Each row is followed by its class.
[ 171  -93 -101  -61  107  -24 -173   34  -36   59 -241   65  -67  103
  -87  129  156   -2   47 -170   14  -56 -126  -94 -142  -89    4 -183
  -98 -159  172  145  117   44   22   81  153  112  -89  -98  -68  -12
  -61] : vaz
[ -87   50  -33   98   88  -22  -80  -91   78  -84  -26  -47    1  -23
   93  -55    8  141  -49 -131   35   10   -3  -35  -91  -87  -14  -23
   13  -72  -61   86   16   48    8  -77 -113    5  -77   61   18   20
    7] : Kefit
[ -76 -105   28   27  -42  -94   44 -201  -93   21 -124  -40  -66   21
 -108   45  -29 -137   18 -132   58 -152   52  229  153   75  -65  114
  -15   47   -9  356   -7 -186   76  -43  146   33  104   74  -20  -29
  -71] : vaz
[-126 -143   50 -114  101  -87 -360   -2 -316  -82 -297   52  323  169
  109  340  -15    0  -11 -392   66  152  -39  -61  140   73   59  -86
 -178 -167 -159   76 -112 -171  198   47    3  -31 -123  152  179   27
  -92] : zesat
[   5  -74   82  141   62  187 -140 -198 -224  -60   23 -153  323   40
   75 -209  -97 -341  -25 -110  112   28   23  411  122   49  110   72
  108   77   31   21 -201 -201  135   61  101   11  128  106   79  113
   72] : kovem
[   6   11   16  -22    0   -1   33   23  -62    5    6   24   98   16
   18  145    9  -57  -11   59  -63  132   16  -55   13  113  -55  -20
   34   58  -41 -163   24   33  -65  -17   38  -26   61  -54   78  -17
    0] : motak
[   9   29   19 -133   50 -246   33   64  -90 -164 -225 -117  -43   83
 -151  251    6   54  -12   19  -64 -161   28  -60  -91  -45  -67   33
  -89  -46   99   67   -2 -181   70   63  -61  -97  -22   41   -3 -117
 -107] : nugud
[   2   69   35 -156   46 -133  140  141   48  -98  -36  139   38   62
  -46  200  153  120  162 -157   54 -171   12 -249  -61 -119   14  -26
 -190 -214  153  -26  -81   59   17 -175  -20   11 -282   28   20    0
  -87] : Kefit
[ 101   13  -82  152 -130   52  107 -104  -53  -25   48   -2  -19    5
  102 -200    6  -21  -38   43  -16  -24   34  113   16   97   43  -60
   71  101 -107  -93    4  -23   49  -32   94 -116  132  -63 -124 -118
   72] : rog
[  17 -112    5   13  -10  -29   41  -63    7   39    9   90  110   42
  -81  -97   31 -138   43  -37  -83   63  -60  -89  -31   69   33  -30
   37   12   17  -92  102   65  -92   30   58  -65  164 -153  -53 -114
   40] : vaz
[ 406  159  184   92  249  370  149 -262  295  105 -303  -84  -86  246
 -302 -176  453 -288  301 -251 -257  592 -331  149 -557 -174 -129 -492
 -290 -178   50  129   99  459 -555  600 -208 -209  227 -747  609 -142
  299] : rog
[-109  -62  -14   20   67  -26 -140   32  -96  -88  -87  -45  137   -2
   -3   89  -54  -53  -65  -56  -72  -68  -66  -61  -21  -22   87  -36
  -23  -94  -17   19  -24  -30  132   67  -45  -92  -21   32   29    0
  -23] : Nuv
[ -56   81   20 -224   19  -91   32 -168 -352   63 -311   47  220   30
  166  649 -113   33    2  -39   18  160    6  205  -46  326 -313  -49
  -62   11  -57  -88  100 -117   82   65   91  -70   91  119  121  -28
  -48] : vakob
[  -1 -152  191  -59   19 -198    0  -25  -33  128    0   24 -177 -114
 -117  103   86  -71   91 -124  -71 -294 -129  104   21  -31  175   41
 -211  -29   19   12  -86   31  249   35   13  -76   82   85  211 -356
 -142] : kovem
[-227  -98  -55  -61  -93  -31   67 -135 -147   12 -147   79  139  -39
   90  174 -111  -88   12   64  159  -83  100   68   83  353   -8   96
  154   17  -60   38   43  -69  109 -206   88 -102  -37   32  -17   68
  -42] : Kamo
[ 113   61  -46  -66   -2  -70   44   57 -107  -71  -24  -17  202   56
   93  -57  -95  -62 -123  185 -131  185  -23   63  -67   68  -92   19
  117  147  -55  -87   37    5   56   71   11  -71  128   50  -87 -108
   72] : nugud
[-237  257  289  150  125 -104   88  -34  457 -245    5 -324   43 -341
  100   23 -352   36   20  338  -86   80   20 -101  -68  -19 -138   -3
  306  -31  175 -138 -245   38 -102  161 -354  136  164  386  158  -42
  311] : motak
[  72   55  -32   -3  -79 -239  348 -138 -105  -90 -162  -10 -157   98
 -159  357  159  109  140 -109 -131 -290  -96  -83  -40  -98 -149 -160
  -36 -133   98  244 -124 -198   78  -52   31 -148  -67   90  -59 -160
 -105] : Nuv
[ 162  450   75  189 -203 -269  372 -225  -19 -102 -100   33   46  186
  377 -523  -59  216 -276    4   41 -278 -126 -370 -189 -161  426  274
  -27 -213   45 -199 -157 -239   -1 -104 -322 -399  248  160   63 -141
  203] : zesat
[ 142  -41   21  111   84  146  -58  -79   49  -26  -34  -69  259   -7
  123 -191   20   15 -120   77   46   40  -45 -107   14   51  106  -72
   49  -10  -41 -180   81   76  -56  205   83  -16   17  -93 -148  -33
   43] : kovem
[ 109  151  -31   33  -32  -34  158  363 -238 -425 -116  140   52  229
  133  178  288  291 -169 -257 -348   62 -190 -321 -189 -348    4 -270
 -306 -208 -331 -444 -265  -72   86  245   21 -435 -194 -133  -25  -44
 -123] : vakob
[ 165  -89    6  -98 -122 -147 -228   94 -400   89   64  -62  525  211
  -87  224 -254 -315 -328  -28 -176 -182 -215  307  349   67  215  162
   10  101  -63  238   13 -104  633 -122  223   -3  -49  450 -548 -149
 -110] : nugud
[ -22   21   53   68  -44  -41  112  172  141 -126   96   44 -119   19
 -159   76  123   92   46   -5 -146 -157  -16 -298    8 -297    0  -17
 -268  -57   78  -16 -117   59   64   29  -39  -25 -250   14  -38  -56
 -153] : Kefit
[-127   57  323  265  263   10 -138   23  288 -235  207   54   80   20
   68  -44   53   99  211   10 -134 -299  116 -107  -18 -221  227   25
 -314 -259  186 -581 -304   96   29 -109 -249 -226 -199  -95  429 -109
  -54] : vaz
[ -17    2    2 -117   38  -78   58   67 -187   32  -88   54  -99    5
  -34  141   34  -11  -37  -39  -54   24  -74    7   -7   18   27  -38
  -63  -43   26   75   24  -25  -46   20  -14  -45   42  -75  104  -26
  -43] : vaz
[  -1 -105  -87 -161  -20  -98  -98  132 -185   90 -136  167  157   63
 -222   82   91  -64   31 -161  -46   23  -94  -33   -4   34   -1   -9
 -183   25   23   15   18   70  163  -50   62  -56 -118  -91  -45 -115
  -71] : Kamo
[  28   20  -42  -35  -42  -44    3   41  -87  -52  -26    8   -3   38
 -103 -168  -26   18  -57  -54  -62    5  -11  -41   67   10  -36    1
  -34   49  -23    4  -41  -89   19  -38  -25  -10   59  -36  -43    1
   -1] : nugud
[-120  133  -86 -170 -109  -44   32  169  102 -100   16   70  205   97
  191   16 -243   28 -200   34 -157  163  114  -72   -7  -54  -30  189
   27   21  -14 -319   65   28 -139 -156   35  -77  140  244 -256   90
  242] : rog
[ -39  -12  -56 -102   32  -76  -45   76 -177   28  -76   18   -4    9
  -78  235   81  -76   61 -137 -104  -68  -90  106   -5  -43  -45  -29
  -51  -96   38   26  -43 -109   83  -35   95 -163   38   26  -28  -29
  -23] : zesat
[ 420  -98    8 -259  106   39 -180   78 -492  273  -90 -257  221  -16
   77  314   81 -191  171  278  -94  267 -142  247  -61  -25  190 -277
 -151  297    1 -222  -72  -17  -33  217  121  181  209 -121  209  -31
   95] : kovem
[  39  -61   -4  -39  -33   -1  -84   10  107   18  -41  -34   43  107
 -106    2   15  101   65  -94   31  137  125 -125  -26  -83  -83  -18
 -129  120    9    4   13   15  -91  -39  -34  279  -75   -9  -29   98
  -12] : Kamo
[   5  -73  -29  -89   15  -53  -50   14 -257  -54 -119   -5   17   87
  -64   69   15  -66  -22 -185  -25  -97  -32   66   88   33    0   20
   -3  -42  -17   62  -28 -205   85   11   77  -58   77   -2  -40   25
  -55] : Kamo
[ -11   75   11   24  -13  -66   52   68  -52  -51   36 -130 -150   10
  -66  -10  -79  -74   18  -48  -37   -4   50  149   81  -18  -81   23
   96  110   15   60  -78 -244   -9    9  -23  102  120  101   -9  -33
  -30] : Kefit
[  51 -107 -208   65   14  115 -128   20  -66  -35   82   61  -77  -49
  -60 -133  199 -115   92   68  -70 -180  -60  128 -194   31   16 -165
  101 -139  -57 -442   72  -50 -102   30  209 -582  200 -436 -159   30
   91] : sotez
[ 103  111   68   55  -30 -114   50  199  -21 -212  -23  -49 -173  -25
  -51  -14   38  182  -56    4    0  -21   53   -3   31 -119  -59  -11
  -97   25   11  -48 -159  -64   -3  -20  -45   46  -79   -7  -56  -55
  -43] : vakob
[  95   45  -56  -87  -17  -77   49  137 -155  -99  -55   -6   35   52
  -66   -1   94  103  -16 -122  -43 -153  -55  -59  -14  -45    5  -99
  -38  -39  -26  -23 -112 -115  130    1  -20  -86  -17   25  -73  -36
  -67] : rog
[  11 -282  -50 -203   39 -148   59   61 -237 -125 -277 -124  -55  -48
   67   68  -88  107 -201  -75  206 -412   93  217  246  264   15  -52
  422 -115   18  158   93 -321   16 -207  222   -2  128  184 -447   86
 -113] : zesat
[ -44  -71  -17   82    3   15 -118  -86  -68  -13 -100    0   11  -24
   35    7   21   -6   39  -97   40  -89  -70   24  -24   36   64  -68
  -19  -60  -49   80  -14  -81  168   29   39  -85  -27   32   15  -40
  -60] : nugud
[ 103  -60    0  -41  135   40  -71  -40  -61   81  -47  -63  155    2
   32   99   98   46   71   42  -62  158  -42  -28  -75   78  -30 -167
   21   31  -24 -238   10   90 -181   75   20   23  124 -163  103   -4
   33] : Nuv
[ -62  -41  -23   33  -51  -25 -117   50  201  -52  124  175   58   -5
 -202  -23  113   -3  102  -59  -55  -23   22 -162   82 -169 -128    4
 -233  -12  -14  -59  -39   81  247 -117  109 -141 -113   64 -130  -78
  -90] : vakob
[  60 -407  568 -240   23 -146  556 -243   85  296  -17  294   82  196
 -103 -590 -124 -609   98 -358  109 -212 -233 -148  389  255  357  388
  351  -94  132  240  144 -205 -188 -280   50  -53  705  192  105 -253
  -88] : kovem
[  40  -29  -29   -2  -13   14  -74   51 -126  -52 -104   65  114  102
    8  -59   19   19  -66  -87  -24   -6  -48 -121    2   41   53  -57
  -84  -67  -58  -67  -28  -32   76   27   34  -26  -49  -32   -4   -6
  -40] : vakob
[ -86   24 -115  -70  -90  -74   64   28 -106  -14  -55  -14 -274  -73
  -76   13  -27   22   43  -44  -78   77   39  185   44   35 -147   28
   25  115  -38  169  -21 -210   68  -57   49  -59  111  -96 -102  -47
    8] : vaz
[  55   -1   91    0  -31  -34  128  187   24 -160  -44   -3   -2    9
  -89  125  149   14   45  -86  -75  -83  -23 -154   75 -199   20  -75
  -61  -45   73  -11 -132  -45  -27   -1   30   15 -139    6  -66   40
  -72] : zesat
[  10   18 -119  -48   72  -96  -88   19 -182  -54    1  -22   78   96
   17  -48   13   66  -38 -161   79 -109   29   82   10   37   54  -18
   33  -65   20  -42    4 -112   45 -131  -16  -66  -11  -15 -177  -22
  -58] : kovem
[  57  -14    3  -25   68   -6 -128   18  -39   20 -150  -81   91   -3
  -24  202   75   29   32  -24  -67  194   14   59  -96  -33 -125  -66
 -114  102  -33   -9  -23   59  -14    7    8   47   17  -44  200   16
   28] : sotez
[  39   34  -54  -27    3   86  -18   38    5    0  131    1  129   23
   12   80    8   66   25  104 -146  188  -18 -130  -45  -29  -73  -72
  -20   64  -62 -229   20   33  -72    7   10  -43   71 -103  -32   85
   59] : sotez
[  59   68  -77  129  -68   66  106  233  -63 -128  -87  -14 -193   46
  -53 -157  183   42  -37 -141  -64 -147  -16 -113  -83 -220   66  -75
 -220 -121   47  127 -137  -55  -84   48   -7 -128 -185 -137   19   15
   -7] : sotez
[ -59   38   -3  -36   55  -49  -62   10  -83  -78  -63  -14   62   69
   79   72    1   66  -29  -58  -47   40   31  -28  -69   32   16    2
   37  -44  -28  -33  -36  -16  -39  -56 -103  -39   -1   -1  101   42
    8] : rog
[  32   86   18  -15   68  -10  -41   45  -46    5   38  -29   13   86
    2   12   43  137   55 -115   54   62   46  -84  -49  -65   48  -42
 -103  -16  -16   30  -75  -37   10  -33 -102  212  -85   79  136   81
  -24] : rog
[   6   51  -45  -63   48  -72   93   16   17   42   16  -29 -171  -39
 -182   46  140  212  197 -102   27  -25  -67 -141 -107   -2  -23 -141
  -89  -14  -18   -8  -23  -24    9   43 -159   59  -12  -93  155  -84
  -65] : sotez
[  23   -6   15  -24   38  -40  -17    6  -71   -9  -62   45   64   72
 -155  -54   73   20   -9 -140  -34  -76  -38  -86   49  -48   -2  -17
 -136 -100   43   52  -72  -38   70  -46   17   -7  -50    0   36  -11
  -37] : vakob
[-170  -10   99  -76   34  -80   93  -88 -101  -63 -191   22  -69   26
   47  330   48   24   87 -112    5  -42  -51   -2  -81   31   -5  -29
  -79 -186  -73  124  -62 -138  109    8   -2 -178  -12  141  204  -25
  -78] : vakob
[   5  171    1    3  -59  160    0  189    1 -150  131 -117  201 -111
  113 -207 -127 -203  -78  127  -68  -44  -38  220   12 -103   49  145
  144  143  -10 -192 -237   34  192  100 -135  -57  -71   68   56  159
  116] : Kefit
[ -74  -14   65  127   87  -76 -141  -17   -6 -143  -56  -37  -18  -58
  115 -112  -98  -26  -87  -20   10 -270  -96   88    6 -128  191   72
  -17  -75  -10   76  -29  -34  308   49 -107 -137  -79  151    3 -126
  -81] : Kefit
[ 128  120  109 -197   49 -133  114  376  353  -68  246  165   55   56
 -464 -192   50  285   36  130 -223  202   51 -342  198 -161 -251  -20
 -242   83  169 -226 -172  311   57 -161 -180  211 -228  -16 -177 -115
  -17] : Kamo
[ 233  486 -283  263  -89  -71  182   60 -389  189  167 -185    9 -378
  -51 -252   88 -340  140  288  175 -255 -152  522 -131  178   61 -197
  314  348   82   -8 -141 -247 -102 -143  -72 -176   60 -191   98 -268
  179] : motak
[  -6    3   55   -3  -44  -35   13   39  -75 -100 -145  -11  -99   41
  -55  219  142   48   87 -165  -33  -93  -34 -128  -42 -155    1  -48
 -222 -106  -15  136 -117  -98   45   11   -7  -44 -154    9  133   22
  -91] : vakob
[ 131   24  -98 -111  -96  -79   28  175  -56  -34  -66  133  -38   30
 -182   55  175  -24  112 -119  -94   39  -80   36  -41 -125  -97  -39
  -39   17   75   28 -134  -37  218  -99  100  -89  -96  -35  -54  -39
   24] : vaz
[-122  262  -59    8  -43 -113  172  154  -99  -42   24  -20  -66  -30
  -10   71   75 -155   91 -264   41  -67   73  -16   -3   -1  -11   26
  134 -125  132   79 -104 -177 -176 -312 -207 -111 -132   -7  147    8
  105] : zesat
[   6  -86   72  -36  115   17 -236  -60 -142   33 -203  -37  155   -7
   24  173   55   71   28  -85   44   85 -103   77  -38   20   38  -85
 -126  -46 -119   42  -52   15  180   55    5   16 -107   84  150   14
  -34] : vakob
[  74   -7  217  -26  120 -169  -21   87   13  -14    9 -100  -47   32
  -57   94   33   94    5   30   24   29  130   29   81 -102  -45   14
 -120   21   76   -6 -141  -12  -11  -56  -94  129  -65  117   83  -44
  -82] : kovem
[  74 -127   56   34   34  -10  -38   38    2  -15  -78  127   78   77
  -98   55  101  -42   95  -99   17  -80  -76 -125   68  -53   60  -92
 -121 -121   42    6  -77   76  167   45   92  -12 -121  -66   23   -2
  -91] : vaz
[ -95 -387  225  -45   -7   89 -146 -416  310   54  -39  262  298   64
 -113   75   46  217  301 -287  -65 -100 -115 -843  120  -52  147 -253
 -495 -279   24 -274  -37  295  253 -125  -87   79 -105  -60  180    4
  -88] : Kamo
[ -27   12   58  117   16  -41   74   14  100  -55 -103   39 -102  -23
   15  152  140  139   84 -118   40 -222  -14 -186  -98 -203   68  -88
 -185 -170   90  139 -103   81   74  -70  -56  -34 -280   38   80  -22
  -97] : rog
[-181  156 -108  120  219  152 -267  -45   34 -197 -317 -183  -70    4
   81  873  151  -87  171 -122 -100   -1   -8  148 -308 -199 -289 -123
 -150 -316  177  118  119  -70  -75   95  133 -356 -282 -179  -70  177
  -50] : Nuv
[ -29   49  -46  119   15  -19  -92   29 -127 -156  -46  -35  -16  -49
   92  -37   13   47  -34  -65   44 -177  -67  111  -21 -107  103   -4
  -50  -35  -51   87  -81  -94  224   50  -26 -131  -54   81    3   -9
  -42] : sotez
[  43  106 -155   -7  172  135 -192   68 -235 -213  -44 -251 -154 -157
 -102  -67   11  144  -16 -179 -296  238   96   89  -12 -251 -402 -183
  -79   16  209  -91  -82 -188 -142  -61  -81  -35  269 -262  -33  235
  241] : sotez
[ 119   23 -139 -144 -116 -203  183   88 -230   -9  142  169   29  186
 -234  -33   22   27   44 -229   45 -175  -31 -147  152  101   24   74
   33   -8  -16  -92  -10 -233  175 -180   71   34   53  -11 -185  -69
 -107] : vaz
[ -33  -10 -114 -135   90 -197 -152   33 -453   12 -145   63 -168  -37
   85  254   42  159   13 -387   26  -73  -30    4   76  -34   -4 -137
 -221  -98   -2   53  -74 -190  -16 -219  -17   51    1  -66  184  -24
  -82] : zesat
[ -31  -38   45   80 -140 -182  133   72 -183 -186  -56   39 -171   49
  -37  114   95   -5   45 -184  159 -266   19   56  157  -76   77   83
   71  -18  -46  283 -182 -158  195  -26   -3   54 -208  155  -33   66
 -195] : Nuv
[  64  104 -111   53    3  123  -86  172   -6  -20  138  -46  116  -87
   31  -84   27   18   43   57  -28  135  -56 -121  -69   23   45  -90
   82   62  -66 -163  -43   48  -69  -20  -38   85  -32 -129   31   37
   82] : vakob
[ 115   97   16   17  -52  -67  119  143  -30  -94   -4   76  -77   55
   57  147  140   98   30   22   30  -73  -38 -107 -143 -204   79  -17
 -222  -37  -54   63   -1   79  121   14  -42  -62 -251   30   46  -83
 -105] : vakob
[  48  -45   63   27  -11  -18   -4   21    2  -52  -87   29   31   -1
  -36  157   30  -27   39   56   -9 -149  -87   34   -4  -62   74   21
  -95  -22   23  -17  -61    1  216   63   50  -97 -121    1   29  -66
  -99] : zesat
[ -46  127  -29  -62  -89 -100  144   48 -108 -105  -14  126   29  129
  -29  296  148  144  126 -197   99  -38   50 -244  -83 -119  -72   30
 -254  -43  -15  108 -114   -8   65 -100 -115   57 -344  -14  161  139
 -165] : sotez
[ -21    8  -56  -55   -8  -61  -70   28 -112   20  -26  -74 -159   -3
  -39   83   23  -27  -57  -25 -147  123  -25  156  -29  -46  -96  -34
   20   97  -87  100   49  -73  -16   56   16  -45  143  -25  -76  -31
    7] : Kamo
[-201   23    6  164 -379 -314 -106  113 -589  235 -143   66  149  -70
 -313  696  249 -198   38 -663  108   25   -3 -173  409   84 -243  -23
 -168  283 -194  889 -327 -378  290 -394 -167  194 -877  -21  144  -90
 -481] : zesat
[ 184  145   10 -184  168  -83 -138  484  -92 -272 -275  -92  206  200
 -236  399  247  290  -54 -136 -349  166  -79 -153   24 -263 -421 -229
 -366   20   17  -82 -192   -1  -35  180  -46  -44 -154  167  -20  -50
 -170] : sotez
[ -42   31  -32  -33  -65  -25  -20   -7   -8  113   62  -31 -137  -10
 -133   30   27  -97  -99  -13  -56  160   67   11   -9   65 -134   71
  -16  138    0  137   82   57 -190   11  -33   82   66 -217   49   15
  -61] : kovem
[   3    7   49  -30   19 -140   33   53    8   -2   40   18  -21   63
 -143   87   61   23   87  -80  -40  -52    5  -82    7  -80   -6   -1
 -123   13   35   -9  -75  -61   60   -8   -5   77   18   83   93  -71
  -78] : sotez
[-424 -515   24 -178  338 -255 -543  300 -162   93  104  328 -132 -129
 -426  490  127 -685  195 -467   -3 -410  -17  438  471 -136 -275  215
  -62 -254  303  224 -142   32  899 -274  721   15 -391  399 -474  -45
 -471] : Kefit
[  21  -15  -36  -42  -42  -37  -74   90  -76  -78  -29   49  -31   78
 -123  -45   82   28  -15 -222  -54   35  -10  -95   68  -56  -29  -43
 -102  -30  -67  -37  -69 -140  128  -51    4  -50  -45  -53  -36   -9
  -52] : zesat
[ -18   32  -44  -66  -43  -21   88   54   58    6  123  126 -229   24
 -210 -115   45  -51  135 -127 -124   39   21  -62   43  -21 -142   -1
 -109  -50   74   -6  -43  -37  -16 -102   50   -3   80 -189  -43  -11
   30] : vaz
[  35  -46   81  146  -96 -165  -60   79  142 -206  127   75 -178   91
 -236 -402  -20   70  -38 -105 -147   -6   54   23  167 -209  -76  110
 -145  227  -19  -95 -176   -8  246   59 -133   41   66   38  -42 -210
 -115] : sotez
[  34 -101   39  -35  -15 -128 -157   86 -149  -14  131   -5  -91   22
 -114  -41   10  111   53 -167   42   14   44  -59  226  -73  -18  -38
 -158   96  -39   12 -121 -120  169 -121  -53  172 -149  116 -187  -88
 -148] : kovem
